Here is a tiny trained network, its code and every weight. The questions are about switching its units off for an input and a class, where a switched-off unit gives its printed mean instead of its output.

import numpy as np


def w(rows, s, z=0):
    codes = np.array(rows[::2]) - 128.0
    scale = np.full(codes.shape[1], s)
    scale[-1] = z or s
    return codes * scale


def f(y):
    return np.maximum(y, 0)


def log_softmax(a):
    a = a - a.max(-1, keepdims=True)
    return a - np.log(np.exp(a).sum(-1, keepdims=True))


def net(x, mask):
    res = np.array(x, float).reshape(1, 8) / 4 @ E
    y = f(res @ A[0][:, :-1].T + A[0][:, -1])
    res = res + np.where(mask, y, B[0][:, -1]) @ B[0][:, :-1]
    return log_softmax(res[-1] @ U[:, :-1].T + U[:, -1])


A, B = {}, {}
E = w([
[128,128,129,128],'x0',
[8,143,102,98],'x1',
[128,128,128,128],'x2',
[165,140,39,60],'x3',
[140,198,188,47],'x4',
[124,30,155,60],'x5',
[127,128,129,128],'x6',
[128,128,129,128],'x7',
],0.011)
A[0] = w([
[190,101,117,177,130],'neuron 0',
[143,67,77,197,76],'neuron 1',
[196,115,153,128,105],'neuron 2',
[62,148,127,114,146],'neuron 3',
[9,141,106,85,70],'neuron 4',
[126,147,97,171,98],'neuron 5',
[46,154,97,117,146],'neuron 6',
[114,27,166,53,51],'neuron 7',
[152,131,81,74,66],'neuron 8',
[148,154,87,74,88],'neuron 9',
[82,134,120,110,62],'neuron 10',
[119,125,185,193,84],'neuron 11',
[110,127,165,164,78],'neuron 12',
[108,157,219,145,115],'neuron 13',
[135,199,212,27,15],'neuron 14',
[30,89,85,139,129],'neuron 15',
[130,210,98,184,81],'neuron 16',
[219,138,166,128,79],'neuron 17',
[108,109,158,159,184],'neuron 18',
[59,144,111,104,129],'neuron 19',
[146,133,81,85,83],'neuron 20',
[147,135,48,64,73],'neuron 21',
[160,177,31,120,87],'neuron 22',
[124,19,122,121,115],'neuron 23',
[131,176,123,146,65],'neuron 24',
[79,78,73,166,98],'neuron 25',
[98,121,185,165,75],'neuron 26',
[137,164,166,84,41],'neuron 27',
[102,130,187,184,45],'neuron 28',
[146,16,167,69,89],'neuron 29',
[42,143,91,106,72],'neuron 30',
[59,131,99,107,138],'neuron 31',
[135,195,172,88,48],'neuron 32',
[164,123,67,92,92],'neuron 33',
[99,112,179,181,68],'neuron 34',
[104,42,44,228,3],'neuron 35',
[156,202,99,210,75],'neuron 36',
[106,105,199,142,88],'neuron 37',
[174,159,36,101,82],'neuron 38',
[245,103,126,160,82],'neuron 39',
[134,194,109,162,60],'neuron 40',
[123,126,134,125,181],'neuron 41',
[148,123,73,93,139],'neuron 42',
[160,50,182,69,100],'neuron 43',
[197,133,162,122,139],'neuron 44',
[146,89,86,67,97],'neuron 45',
[119,38,152,73,79],'neuron 46',
[125,170,226,113,69],'neuron 47',
],0.011,0.0032)
B[0] = w([
[163,112,169,122,203],'neuron 0',
[155,154,128,54,212],'neuron 1',
[146,122,166,143,195],'neuron 2',
[161,116,161,137,190],'neuron 3',
[170,112,185,165,233],'neuron 4',
[119,159,113,131,167],'neuron 5',
[168,125,169,147,212],'neuron 6',
[98,183,117,183,245],'neuron 7',
[107,92,122,133,189],'neuron 8',
[113,106,111,132,189],'neuron 9',
[145,126,163,133,162],'neuron 10',
[96,86,115,127,193],'neuron 11',
[112,94,105,131,164],'neuron 12',
[110,94,100,122,196],'neuron 13',
[167,153,78,33,231],'neuron 14',
[154,124,152,126,229],'neuron 15',
[97,182,106,172,203],'neuron 16',
[158,104,168,151,210],'neuron 17',
[129,111,105,122,181],'neuron 18',
[159,121,170,145,197],'neuron 19',
[109,84,108,140,183],'neuron 20',
[111,98,114,133,217],'neuron 21',
[88,94,109,136,214],'neuron 22',
[115,174,119,136,225],'neuron 23',
[112,150,131,133,157],'neuron 24',
[160,141,115,86,206],'neuron 25',
[108,80,112,130,179],'neuron 26',
[142,143,103,82,170],'neuron 27',
[110,90,106,134,184],'neuron 28',
[99,173,127,151,254],'neuron 29',
[152,115,167,156,205],'neuron 30',
[163,121,175,157,201],'neuron 31',
[130,149,108,84,183],'neuron 32',
[117,88,121,140,195],'neuron 33',
[105,80,112,117,185],'neuron 34',
[159,162,75,3,243],'neuron 35',
[106,178,125,160,213],'neuron 36',
[99,85,102,130,185],'neuron 37',
[107,81,101,143,215],'neuron 38',
[160,114,195,159,235],'neuron 39',
[97,170,120,162,178],'neuron 40',
[129,127,130,121,148],'neuron 41',
[116,100,128,139,194],'neuron 42',
[118,166,120,156,236],'neuron 43',
[160,115,167,143,201],'neuron 44',
[99,117,115,138,204],'neuron 45',
[96,186,118,166,227],'neuron 46',
[123,108,109,95,194],'neuron 47',
],0.012,0.0089)
U = w([
[225,99,206,168,100],'0',
[163,158,91,12,255],'1',
[53,220,111,198,68],'2',
[51,2,90,137,55],'3',
],0.014,0.0049)

Each question gives the input, the list of numbers given to net, and the class t.
The units are the neurons (one row each of A and B). Each row of codes is followed by its name. A weight is (code - 128) times the scale printed after its matrix; where a second scale follows, it is the last column's (A, B and U).
mask holds one flag per neuron, in row order. A switched-off neuron (its flag False) gives its mean, the last column of its row in B, instead of its output. The means were averaged over made-up inputs and are rounded, as every weight is.
A unit's drop is (log p(t) with every unit on - log p(t) with that unit switched off) / (log p(t) with every unit on - log p(t) with every unit switched off).
The circuit of an input: a set's keep is (log p(t) with only the set's units on - log p(t) with every unit switched off) / (log p(t) with every unit on - log p(t) with every unit switched off). Starting from the 12 units with the biggest drops (on a tie, the unit counted first), units are removed one at a time, each time the one whose removal leaves the highest keep (on an exact tie, the one counted first), for as long as the keep stays at least 0.8.
units of the circuit, in order: the units of the circuit, biggest drop first
top k neurons: the k neurons with the biggest drops, biggest first
drop of u: that unit's drop, to one decimal
input [0,-7,5,-2,2,-8,0,3], class 2: top 2 neurons -> neuron 36; neuron 16
input [-2,1,-7,2,1,0,8,-5], class 3: top 2 neurons -> neuron 35; neuron 39
input [-7,2,-7,-2,-7,6,-1,7], class 1: units of the circuit, in order -> neuron 35
input [6,8,1,-5,-7,8,3,1], class 0: units of the circuit, in order -> neuron 4; neuron 15
input [6,3,6,7,2,8,4,-8], class 2: top 2 neurons -> neuron 7; neuron 46
input [8,7,-6,7,-8,-7,3,-5], class 1: top 2 neurons -> neuron 35; neuron 25
input [8,-6,-6,5,-8,-7,-7,-2], class 1: top 2 neurons -> neuron 35; neuron 1
input [4,-3,-4,0,4,-5,5,-4], class 2: top 3 neurons -> neuron 35; neuron 16; neuron 36
input [-6,6,6,-4,6,3,8,-2], class 0: top 2 neurons -> neuron 4; neuron 35
input [-2,6,6,4,0,8,2,7], class 2: top 2 neurons -> neuron 7; neuron 46
input [-2,-5,1,0,-1,-6,-1,-2], class 2: top 2 neurons -> neuron 36; neuron 16
input [8,-7,-4,-8,8,0,-7,1], class 1: drop of neuron 14 -> 0.9
input [-4,0,-2,5,-8,-2,-8,4], class 1: drop of neuron 35 -> 0.2
input [-1,-5,4,-3,8,6,-7,-4], class 1: units of the circuit, in order -> neuron 14
input [-7,0,-2,6,-8,-1,8,1], class 1: drop of neuron 35 -> 0.9
